After every row comes one of two labels: whether the row has a hidden trait. Each part has its own trait and labels.
(in the rows, 128 means zero)
[ 97 124 114  59 131 121 104 132  85 110 132  83 169 127 144 204 157 119
 231 118 137 170 139 130 115 140 111 118 128 118 154 114 138 103 156 102
  99 157 140 129 133 129  98 154 126 139 148 126 104  33 119 143 110 124
 117 135 112 176 113 128 117  86  81 136 101  52 159 152 128 128 150 165
 136 154 127 137 128 132  87 102 113 122 105 137 133 105] => tp
[122 168 113 165 143 122 102  76 120 120 144 105 240 116 139 177 126 117
 106 125  83  93 124 130 144 119 147 153 127 147 121  99 147 117 133 132
  72 134 142 143 119 108   1 133 139 130 126 131 130  91 110 118 117 124
 168 116 126 190 120 133 126  98  94 144 148  99 162 124 148 122 154 133
 116 189 151 131 142 116  66  82 180 127 136 143 121 122] => tp
[110 108 131  96 142 133 111 126  58 121 126  89 114 150 144 192 151 110
 189 126 141 129 129 127 110 144  89 110 128 100 143 120 127 122 142  92
 129 159 135 117 128 133 144 162 125 136 150 143 111  63 127 139  93 129
 120 138 108 131 119 142 120  91 101 137  81  32 151 152 147 130 131 178
 130 141 114 129 126 148  66 115 106 123 119 145 133  94] => tp
[140 118 138 110 137 101 145 121  83 141 134 153  43 184 123 159 167  90
   7 139 156 133  98 127  87 112 116  90 112 106 115 126 113 101 102 112
 236 194 151 129 105 128 178 175 122 143 133 215 142  43 139 139  86 139
 149 121 106 204 117 142 111 126 169 150 134 143 140 120 116 133 143 185
 136 100  82 147 123 136  34  94 125 122 127 161 131 114] => hm
[116 142 121 181 148 113 107  96 118 122 142 105 158 143 137 189 156 136
  91 120  97  87 112 132 112 130 133 104 117 110 113  76 131 127  77 109
 134 153 154 139 101 125 106 146 141 143 136 158 121  51 113 128  91 128
 160 126 116 194 127 127 118  78 105 138 104 113 166 145 127 125 145 182
 127 170 124 135 130 140  76  95 148 129 114 159 128 101] => tp
[119  62 149  80 132 118 140 154  78 112 120 178  91 130 137 121 103 110
 102 139 177 161 114 131 114 123 105 152 125 124 133 120 135 128 134 166
 255 139 128 119 210 113 194 137 135 105  95 123 148 253 140 135 110 124
 158 113 141 164 100 137 114 154 202 164 167  80 151  77 164 140 151 133
 117 133 106 126 125 123 156 129 139 115 181 153 129 121] => hm
[131 127 117 104 147 110 146 119  33 147 132 154  97 158 125 184 169  52
  89 140 123  20 110 120 114 109 114 123 126 127 126 160 115  88 155 106
 119 183 145 115  82 125  78 168 117 152 156 204 144  87 133 127 120 159
 117 111 102 129 125 179 130 116 148 162 133 135 127 132 114 129 146 153
 110 123  85 148 133 122   5  80 130 116 161 145 118 131] => hm
[166 198 123 148 129 118 149  73 127 141 132 121 154 134 149 179  79 127
  55 140 140 124 115 129  99 118 132 155 125 160 121 151 150  98 104 160
  96  99 130 141 130  95 196 128 120 156  86 152 139 107 123 115 128 106
 210 122 142 118 113  94 121 182  50 116 167 122 144 106 156 120 136 129
 161 155 109 131 133 126   1 107 187 118 114 139 117 150] => tp
[146  99 142 164 159 146 145 136  15 127 121 154  88 143 133 165 139  63
 105 136 107  78 117 120 113 137  93 129 130 105 113 141 112 131 138 101
 124 177 123 104  91 131 121 148 136 145 161 162 135 196 138 110 112 158
 137 123 111  36 147 182 139  91 147 158 108  65 135 131 145 129 121 163
 112 137  98 121 131 136  48 127 134 120 168 144 126 114] => hm
[119 139 128 184 152 117 108  96 119 123 141 109 143 144 136 185 152 142
  80 120 106 114 108 131 110 134 132 100 116 109 115  72 130 132  64 111
 137 155 152 140 101 127 117 146 143 145 138 160 122  52 114 130  88 125
 157 128 116 198 126 126 117  81 105 137  99 111 163 139 133 126 140 185
 125 165 123 133 128 136  87 100 153 129 122 158 130 103] => tp
[130 118 129 182 154 119 126 123  83 122 135 116  89 161 132 178 177 114
  58 125 112  93 104 129  97 131 113  84 117  95 112  94 117 131  83  98
 174 173 149 124  88 134 153 158 140 141 152 178 122  58 123 129  83 138
 151 132 107 163 130 137 117  86 131 152  86 101 160 151 130 128 132 199
 128 143 107 135 126 150  48 109 122 129 126 165 132  91] => tp
[134  87 153 132 147 152 136 127  26 131 117 142  84 147 140 170 117  69
 212 137 123 117 120 122 112 146  81 140 131  95 123 144 116 130 148 102
 139 170 119 102 120 133 145 149 129 140 147 145 132 200 144 120 111 147
 135 130 115  32 143 175 137  90 134 138  98  20 133 129 158 134 120 161
 124 128 105 114 129 141  68 137 120 119 153 137 128 111] => hm
[130 128 135 101 123 100 144 104 114 145 133 141  78 175 137 154 121 113
  48 142 155 111 110 131  98 117 109 120 115 115 113 127 128 109 108 122
 246 157 146 136 148 117 193 164 112 138 105 180 146  87 140 135  96 126
 183 115 127 178 116 128 112 135 146 131 151 145 148  99 127 121 153 161
 153 123  79 137 124 140  35  92 151 115 107 151 125 117] => hm
[137 118 137 100 131  97 144 118  90 142 135 149  46 184 126 158 160  94
  15 138 159 132 102 128  89 114 115  95 111 112 116 127 116  99 104 117
 249 190 151 131 117 126 187 175 119 140 125 209 143  44 141 141  87 134
 157 120 110 207 116 138 110 129 169 147 139 146 142 117 115 132 148 179
 141 102  82 147 123 138  37  91 126 120 123 159 130 114] => hm
[132 128 144  92 124 104 143 103 108 147 130 146  68 175 137 150 110 121
  49 143 171 144 107 130  98 122 107 124 115 116 116 125 129 115 100 129
 253 152 144 136 158 117 212 165 112 137 102 178 147 104 142 138  95 122
 178 115 131 179 112 127 111 146 151 128 158 138 143  88 139 123 147 157
 150 118  78 133 122 134  57  94 155 114 110 147 126 122] => hm
[138 171 129 203 155 128 107  70 123 131 143 124 199 124 138 168 108 140
  59 130 106 116 115 129 131 125 146 142 123 144 114  87 145 135  79 138
  86 110 141 150 120 109  38 128 141 138 120 148 133 116 110 117 110 116
 174 119 130 199 116 122 122 121  97 142 147 111 154 107 164 122 135 146
 113 181 143 128 136 112  77  95 200 126 143 147 123 127] => tp
